Below is a small trained network, with its code and all its weights. Each question gives an input and a target symbol and asks what happens when units are switched off, that is, made to give their printed mean instead of their output.

import numpy as np


def w(rows, s, z=0):
    codes = np.array(rows[::2]) - 128.0
    scale = np.full(codes.shape[1], s)
    scale[-1] = z or s
    return codes * scale


def norm(h):
    return h / np.sqrt((h * h).mean(-1, keepdims=True) + 1e-5)


def f(y):
    return np.maximum(y, 0)


def softmax(a):
    e = np.exp(a - a.max(-1, keepdims=True))
    return e / e.sum(-1, keepdims=True)


def log_softmax(a):
    a = a - a.max(-1, keepdims=True)
    return a - np.log(np.exp(a).sum(-1, keepdims=True))


def net(x, mask):
    ids = ['ΛΩγδηπσ'.index(c) for c in x.split()]
    T = len(ids)
    res = E[ids] + P[:T]
    u = 0
    for l in range(3):
        q, k, v = (norm(res) @ M[l].T for M in (Q, K, V))
        z = softmax(np.where(np.tri(T) > 0, q @ k.T / 4**0.5, -1e9)) @ v
        res = res + np.where(mask[u], z, O[l][:, -1]) @ O[l][:, :-1]
        u += 1
        y = f(norm(res) @ A[l][:, :-1].T + A[l][:, -1])
        res = res + np.where(mask[u : u + 4], y, B[l][:, -1]) @ B[l][:, :-1]
        u += 4
    return log_softmax(norm(res)[-1] @ U[:, :-1].T + U[:, -1])


Q, K, V, O, A, B = {}, {}, {}, {}, {}, {}
E = w([
[148,255,137,115,123,127,230,132],'Λ',
[242,62,111,115,162,187,131,112],'Ω',
[182,44,72,201,136,126,163,106],'γ',
[121,88,101,186,190,65,182,108],'δ',
[124,97,114,197,144,169,35,220],'η',
[99,188,73,136,164,202,21,28],'π',
[104,68,201,71,64,156,33,102],'σ',
],0.006)
P = w([
[71,118,184,155,173,202,184,109],'0',
[97,102,153,163,145,169,161,139],'1',
[120,96,139,151,134,130,150,140],'2',
[133,93,121,138,130,105,135,138],'3',
[145,100,114,126,120,91,116,141],'4',
[149,104,97,117,112,64,111,141],'5',
[151,120,85,102,102,42,105,139],'6',
[157,133,75,80,85,12,99,149],'7',
[168,147,76,66,75,2,81,163],'8',
],0.0053)
Q[0] = w([
[66,253,185,116,97,215,221,75],'0.h0',
[73,143,63,150,166,199,3,97],'0.h0',
[51,46,139,147,114,160,49,129],'0.h0',
[247,101,24,166,111,35,134,125],'0.h0',
],0.0056)
K[0] = w([
[114,142,221,193,172,249,254,142],'0.h0',
[55,151,100,155,176,155,65,34],'0.h0',
[115,36,106,113,163,113,69,52],'0.h0',
[187,199,58,73,143,37,86,179],'0.h0',
],0.0052)
V[0] = w([
[1,152,119,82,155,30,168,115],'0.h0',
[177,103,89,199,142,74,119,197],'0.h0',
[51,134,132,219,146,107,177,125],'0.h0',
[166,94,143,94,186,162,199,44],'0.h0',
],0.0041)
O[0] = w([
[179,35,107,95,126,215,90,125,8],'0.h0',
[113,208,184,34,136,179,88,82,49],'0.h0',
[214,143,111,47,138,171,70,178,86],'0.h0',
[134,158,148,159,161,2,36,179,197],'0.h0',
],0.0039,0.0018)
A[0] = w([
[84,139,158,176,207,65,101,99,119],'0.n0',
[219,117,35,45,147,177,210,182,254],'0.n1',
[95,97,128,109,122,252,55,54,179],'0.n2',
[34,212,206,109,132,140,154,83,87],'0.n3',
],0.003,0.0014)
B[0] = w([
[169,176,128,199,108,102,165,205,220],'0.n0',
[159,76,175,156,145,226,67,44,196],'0.n1',
[102,220,217,158,146,105,174,251,251],'0.n2',
[38,92,155,57,195,192,168,97,139],'0.n3',
],0.0034,0.0027)
Q[1] = w([
[87,164,142,174,55,191,153,151],'1.h0',
[253,91,128,141,146,2,83,123],'1.h0',
[88,99,199,131,52,139,145,122],'1.h0',
[30,124,90,157,136,108,89,166],'1.h0',
],0.0056)
K[1] = w([
[90,113,241,149,255,134,143,156],'1.h0',
[114,154,34,15,6,60,93,65],'1.h0',
[122,69,171,152,156,86,104,123],'1.h0',
[108,181,194,208,168,113,70,126],'1.h0',
],0.0054)
V[1] = w([
[58,29,53,156,252,71,92,152],'1.h0',
[186,8,169,62,121,93,203,177],'1.h0',
[85,82,1,203,65,138,127,152],'1.h0',
[143,84,90,124,105,150,196,116],'1.h0',
],0.003)
O[1] = w([
[168,110,171,68,184,102,122,54,222],'1.h0',
[32,127,168,83,175,130,62,198,5],'1.h0',
[204,199,195,47,133,162,135,136,145],'1.h0',
[158,254,97,113,198,88,76,164,49],'1.h0',
],0.0039,0.0025)
A[1] = w([
[134,78,113,106,140,137,232,59,155],'1.n0',
[115,175,47,166,110,173,175,123,127],'1.n1',
[92,82,201,116,90,140,111,171,74],'1.n2',
[3,169,119,140,205,117,145,107,7],'1.n3',
],0.005,0.0013)
B[1] = w([
[185,177,254,164,62,174,59,226,208],'1.n0',
[146,114,90,92,116,145,129,56,252],'1.n1',
[126,107,148,192,134,123,170,99,223],'1.n2',
[99,189,185,157,88,146,77,165,169],'1.n3',
],0.0055,0.0025)
Q[2] = w([
[15,166,75,85,126,215,243,209],'2.h0',
[154,122,90,40,212,155,210,78],'2.h0',
[255,77,122,161,61,62,2,115],'2.h0',
[153,13,174,183,33,139,114,229],'2.h0',
],0.0054)
K[2] = w([
[79,103,146,237,159,193,201,184],'2.h0',
[160,139,137,119,183,208,145,180],'2.h0',
[138,156,115,3,66,77,89,81],'2.h0',
[105,124,203,107,51,101,99,87],'2.h0',
],0.0068)
V[2] = w([
[35,16,238,178,30,120,136,15],'2.h0',
[132,41,112,93,79,56,91,116],'2.h0',
[71,209,85,30,126,137,105,144],'2.h0',
[251,146,165,92,33,112,100,87],'2.h0',
],0.0025)
O[2] = w([
[6,28,185,99,86,88,128,105,251],'2.h0',
[105,109,201,184,125,186,170,92,120],'2.h0',
[253,86,124,192,107,112,124,146,2],'2.h0',
[17,124,108,158,212,106,154,190,217],'2.h0',
],0.0044,0.0025)
A[2] = w([
[148,103,195,112,156,142,174,230,135],'2.n0',
[53,254,164,122,104,202,70,173,6],'2.n1',
[87,242,204,99,98,252,99,152,56],'2.n2',
[167,221,77,59,212,152,180,98,63],'2.n3',
],0.0047,0.0018)
B[2] = w([
[123,146,76,92,66,152,165,75,236],'2.n0',
[143,152,197,53,119,221,105,254,235],'2.n1',
[62,198,75,75,132,165,118,237,251],'2.n2',
[68,134,58,142,60,158,98,22,244],'2.n3',
],0.0065,0.0022)
U = w([
[22,32,194,113,62,113,142,121,120],'Λ',
[103,174,45,124,102,149,119,14,142],'Ω',
[168,60,155,59,250,164,69,92,55],'γ',
[254,128,204,137,52,145,164,125,119],'δ',
[106,222,165,165,181,9,200,160,104],'η',
[90,203,136,75,126,191,110,232,253],'π',
[144,35,41,186,148,98,92,224,101],'σ',
],0.0046,0.0014)

Each question gives the input, a string of symbols that net reads in full, and the target symbol t.
The units are the heads (4 rows each of Q, K, V and O) and the neurons (one row each of A and B). Each row of codes is followed by its name. A weight is (code - 128) times the scale printed after its matrix; where a second scale follows, it is the last column's (O, A, B and U).
mask holds one flag per unit, layer by layer, with each layer's heads first. A switched-off unit (its flag False) gives its mean, the last column of its rows in O or B, instead of its output. The means were averaged over made-up inputs and are rounded, as every weight is.
A unit's drop is (log p(t) with every unit on - log p(t) with that unit switched off) / (log p(t) with every unit on - log p(t) with every unit switched off).
The circuit of an input: a set's keep is (log p(t) with only the set's units on - log p(t) with every unit switched off) / (log p(t) with every unit on - log p(t) with every unit switched off). Starting from the 12 units with the biggest drops (on a tie, the unit counted first), units are removed one at a time, each time the one whose removal leaves the highest keep (on an exact tie, the one counted first), for as long as the keep stays at least 0.8.
units of the circuit, in order: the units of the circuit, biggest drop first
most important unit: the unit with the biggest drop
top k neurons: the k neurons with the biggest drops, biggest first
top k neurons in layer l: the k neurons of layer l with the biggest drops, biggest first
input π σ σ π γ γ δ, target Ω: units of the circuit, in order -> 0.h0, 2.h0, 2.n3
input γ σ Λ Ω σ π, target π: units of the circuit, in order -> 0.n2, 2.n1
input π σ Ω, target Λ: units of the circuit, in order -> 2.h0
input π π π π σ η Ω, target π: top 3 neurons -> 1.n0, 1.n2, 2.n2
input γ σ γ Λ δ, target σ: top 2 neurons in layer 0 -> 0.n2, 0.n0
input σ σ π Λ σ γ π γ, target δ: top 2 neurons -> 1.n0, 0.n1
input π π Λ σ Λ η, target Λ: top 2 neurons -> 0.n1, 2.n2
input Λ Ω γ σ σ η Ω, target π: top 2 neurons -> 1.n0, 1.n2
input σ σ η, target Λ: units of the circuit, in order -> 2.h0, 2.n2
input Ω σ γ Ω π, target π: units of the circuit, in order -> 2.n1, 0.n2
input Ω Ω η Λ π π γ δ, target Ω: units of the circuit, in order -> 0.h0, 2.h0, 1.h0, 2.n3
input π π Λ δ, target σ: top 2 neurons in layer 0 -> 0.n2, 0.n1
input π π σ π σ η γ, target π: top 3 neurons -> 1.n0, 1.n2, 2.n2
input σ π η Λ Ω π δ Ω, target γ: top 2 neurons -> 0.n2, 0.n1
input δ η Ω σ σ δ σ σ Ω, target Λ: most important unit -> 0.n1
input π δ γ, target γ: top 3 neurons -> 0.n2, 0.n1, 2.n3
input π π σ γ δ π Λ σ Λ, target Ω: top 2 neurons -> 1.n0, 2.n3
input π Ω Ω σ η δ, target π: top 2 neurons -> 1.n0, 1.n2
input π π π γ, target δ: top 3 neurons in layer 2 -> 2.n0, 2.n3, 2.n2
input Λ π π π π Λ, target Ω: most important unit -> 0.h0
input η π γ Ω, target Ω: top 2 neurons -> 0.n2, 2.n3
